Below is a small trained network, with its code and all its weights. Each question gives an input and a class and asks what happens when units are switched off, that is, made to give their printed mean instead of their output.

import numpy as np


def w(rows, s, z=0):
    codes = np.array(rows[::2]) - 128.0
    scale = np.full(codes.shape[1], s)
    scale[-1] = z or s
    return codes * scale


def norm(h):
    return h / np.sqrt((h * h).mean(-1, keepdims=True) + 1e-5)


def f(y):
    return y / 2 * (1 + np.tanh(0.7978845608 * (y + 0.044715 * y**3)))


def log_softmax(a):
    a = a - a.max(-1, keepdims=True)
    return a - np.log(np.exp(a).sum(-1, keepdims=True))


def net(x, mask):
    res = np.array(x, float).reshape(1, 7) / 4 @ E
    u = 0
    for l in range(4):
        y = f(norm(res) @ A[l][:, :-1].T + A[l][:, -1])
        res = res + np.where(mask[u : u + 12], y, B[l][:, -1]) @ B[l][:, :-1]
        u += 12
    return log_softmax(norm(res)[-1] @ U[:, :-1].T + U[:, -1])


A, B = {}, {}
E = w([
[97,227,140,82,171,163],'x0',
[127,98,255,64,117,92],'x1',
[179,114,147,159,188,146],'x2',
[115,143,160,154,110,146],'x3',
[60,105,114,149,192,75],'x4',
[134,124,116,120,134,119],'x5',
[122,133,142,139,121,134],'x6',
],0.007)
A[0] = w([
[70,94,117,131,175,145,48],'L0N1',
[70,142,149,209,148,197,254],'L0N2',
[90,116,164,189,192,86,136],'L0N3',
[64,146,129,120,121,39,210],'L0N4',
[254,152,111,78,81,209,50],'L0N5',
[104,180,186,123,123,119,134],'L0N6',
[127,40,142,162,77,129,156],'L0N7',
[202,132,122,84,12,153,115],'L0N8',
[197,154,156,57,88,100,136],'L0N9',
[158,144,150,135,106,154,25],'L0N10',
[48,139,74,103,82,140,115],'L0N11',
[242,131,157,145,115,154,81],'L0N12',
],0.0073,0.0045)
B[0] = w([
[39,131,100,155,183,220,120],'L0N1',
[169,92,11,75,156,88,253],'L0N2',
[92,47,150,95,247,111,181],'L0N3',
[110,61,114,43,47,221,228],'L0N4',
[30,63,107,169,172,211,197],'L0N5',
[159,116,100,38,139,124,178],'L0N6',
[224,123,74,92,85,9,200],'L0N7',
[2,32,111,159,128,148,224],'L0N8',
[116,155,217,75,109,170,196],'L0N9',
[140,80,146,110,179,195,108],'L0N10',
[121,110,69,113,66,232,164],'L0N11',
[157,54,170,173,219,135,165],'L0N12',
],0.0053,0.0042)
A[1] = w([
[146,149,171,179,232,116,213],'L1N1',
[69,194,91,112,175,178,5],'L1N2',
[38,141,195,113,138,51,86],'L1N3',
[160,205,132,99,172,230,88],'L1N4',
[92,83,148,163,182,162,144],'L1N5',
[97,199,149,124,170,160,114],'L1N6',
[152,93,98,173,129,83,158],'L1N7',
[140,146,74,192,180,181,72],'L1N8',
[127,29,102,81,121,185,184],'L1N9',
[20,163,116,116,2,96,106],'L1N10',
[221,140,176,187,204,131,120],'L1N11',
[212,126,218,25,93,135,63],'L1N12',
],0.0081,0.0023)
B[1] = w([
[132,105,95,56,101,156,168],'L1N1',
[116,138,157,141,100,90,161],'L1N2',
[123,158,107,154,154,158,158],'L1N3',
[95,130,118,103,9,69,172],'L1N4',
[92,126,113,121,84,159,164],'L1N5',
[96,109,123,115,81,93,144],'L1N6',
[146,150,139,119,89,124,168],'L1N7',
[141,154,115,135,122,169,175],'L1N8',
[100,141,154,182,134,113,255],'L1N9',
[190,91,115,72,167,191,198],'L1N10',
[134,72,105,58,101,183,153],'L1N11',
[126,167,173,160,196,146,219],'L1N12',
],0.011,0.0059)
A[2] = w([
[200,227,81,202,134,146,155],'L2N1',
[91,208,142,38,125,97,90],'L2N2',
[205,78,151,188,96,141,115],'L2N3',
[79,71,82,84,226,55,105],'L2N4',
[124,81,82,31,138,180,112],'L2N5',
[171,169,196,160,39,178,80],'L2N6',
[166,171,183,129,181,97,91],'L2N7',
[173,139,192,68,163,99,102],'L2N8',
[201,163,182,150,39,61,3],'L2N9',
[66,181,134,58,163,166,130],'L2N10',
[156,164,18,132,20,172,90],'L2N11',
[213,214,66,254,106,166,142],'L2N12',
],0.0078,0.0044)
B[2] = w([
[44,168,198,70,172,116,161],'L2N1',
[140,64,86,160,57,26,174],'L2N2',
[143,148,64,150,75,59,165],'L2N3',
[95,179,150,184,64,210,190],'L2N4',
[210,90,151,118,111,182,235],'L2N5',
[50,147,99,166,97,140,144],'L2N6',
[123,132,118,107,166,92,138],'L2N7',
[138,143,119,74,178,125,173],'L2N8',
[152,126,159,47,126,89,121],'L2N9',
[158,117,108,179,93,88,220],'L2N10',
[87,126,154,82,254,109,254],'L2N11',
[31,159,154,52,181,77,200],'L2N12',
],0.0074,0.005)
A[3] = w([
[175,59,96,119,122,189,6],'L3N1',
[148,215,105,100,39,46,150],'L3N2',
[164,97,208,133,104,68,191],'L3N3',
[120,169,227,130,244,129,159],'L3N4',
[12,140,121,254,70,213,143],'L3N5',
[101,149,108,30,92,49,12],'L3N6',
[15,64,152,174,87,153,168],'L3N7',
[59,89,132,152,143,141,144],'L3N8',
[176,148,109,66,104,177,151],'L3N9',
[169,82,113,235,130,7,6],'L3N10',
[74,95,93,104,94,184,206],'L3N11',
[108,148,104,94,49,1,46],'L3N12',
],0.0081,0.0024)
B[3] = w([
[149,126,110,103,138,178,185],'L3N1',
[147,39,92,153,123,66,168],'L3N2',
[51,163,66,109,140,135,201],'L3N3',
[64,191,42,131,190,99,253],'L3N4',
[164,175,254,176,117,121,252],'L3N5',
[163,121,147,167,100,111,183],'L3N6',
[160,216,156,191,121,135,250],'L3N7',
[154,190,175,152,141,108,192],'L3N8',
[165,58,106,109,131,141,182],'L3N9',
[157,150,156,165,62,71,159],'L3N10',
[180,136,182,150,134,137,250],'L3N11',
[141,98,84,152,100,71,185],'L3N12',
],0.0099,0.0047)
U = w([
[49,207,113,61,202,103,124],'0',
[219,56,131,57,114,237,104],'1',
[159,194,213,204,88,146,158],'2',
[151,93,94,150,32,7,5],'3',
],0.013,0.0034)

Each question gives the input, the list of numbers given to net, and the class t.
The units are the neurons (one row each of A and B). Each row of codes is followed by its name. A weight is (code - 128) times the scale printed after its matrix; where a second scale follows, it is the last column's (A, B and U).
mask holds one flag per neuron, layer by layer. A switched-off neuron (its flag False) gives its mean, the last column of its row in B, instead of its output. The means were averaged over made-up inputs and are rounded, as every weight is.
A unit's drop is (log p(t) with every unit on - log p(t) with that unit switched off) / (log p(t) with every unit on - log p(t) with every unit switched off).
The circuit of an input: a set's keep is (log p(t) with only the set's units on - log p(t) with every unit switched off) / (log p(t) with every unit on - log p(t) with every unit switched off). Starting from the 12 units with the biggest drops (on a tie, the unit counted first), units are removed one at a time, each time the one whose removal leaves the highest keep (on an exact tie, the one counted first), for as long as the keep stays at least 0.8.
circuit, biggest first: the units of the circuit, biggest drop first
unit that matters most: the unit with the biggest drop
k most important neurons: the k neurons with the biggest drops, biggest first
k most important neurons of layer l: the k neurons of layer l with the biggest drops, biggest first
drop of u: that unit's drop, to one decimal
input [-7,4,3,6,-2,-6,-8], class 3: unit that matters most	L0N7
input [-7,-6,7,2,-4,1,7], class 1: 2 most important neurons of layer 2	[L2N10; L2N2]
input [2,-3,6,4,-6,-2,3], class 1: circuit, biggest first	[L0N12; L1N11]
input [5,-5,-6,0,6,6,6], class 1: 3 most important neurons	[L1N10; L0N4; L0N11]
input [6,8,-1,3,-8,-8,-8], class 0: circuit, biggest first	[L1N12; L3N4]
input [0,-5,7,-7,7,2,-1], class 1: 2 most important neurons	[L1N1; L0N8]
input [1,3,-5,7,-5,-2,-8], class 1: 3 most important neurons	[L1N10; L0N8; L0N3]
input [7,3,8,-5,-3,-7,-6], class 1: 2 most important neurons	[L1N11; L1N1]
input [5,-8,-1,-2,-8,3,1], class 0: 2 most important neurons	[L2N11; L2N12]
input [-3,6,-7,4,-5,0,-2], class 1: 4 most important neurons	[L1N10; L0N8; L2N11; L0N3]
input [-8,-5,1,4,-6,-3,3], class 3: 3 most important neurons	[L0N7; L2N3; L2N4]
input [8,2,3,-3,8,-5,0], class 2: 2 most important neurons	[L2N4; L0N3]
input [7,-8,7,2,-8,-7,0], class 0: 3 most important neurons	[L2N11; L0N2; L2N12]
input [2,0,-8,8,-2,3,-5], class 1: unit that matters most	L1N10
input [6,5,5,-8,0,-6,-8], class 3: 2 most important neurons	[L1N4; L2N2]
input [2,5,8,-8,1,-8,-6], class 1: 2 most important neurons	[L1N11; L1N1]
input [6,0,5,-3,-5,-2,-8], class 3: 2 most important neurons of layer 0	[L0N4; L0N3]
input [7,-3,-5,2,-2,0,-3], class 3: 2 most important neurons of layer 1	[L1N4; L1N2]
input [6,3,3,-3,-2,5,3], class 3: drop of L1N4	0.4
input [-5,-1,3,-3,6,-1,-4], class 2: circuit, biggest first	[L2N4]
input [3,5,-8,1,4,5,7], class 1: drop of L1N10	1.1
input [-3,6,-3,6,-6,-7,-2], class 0: drop of L3N4	0.2
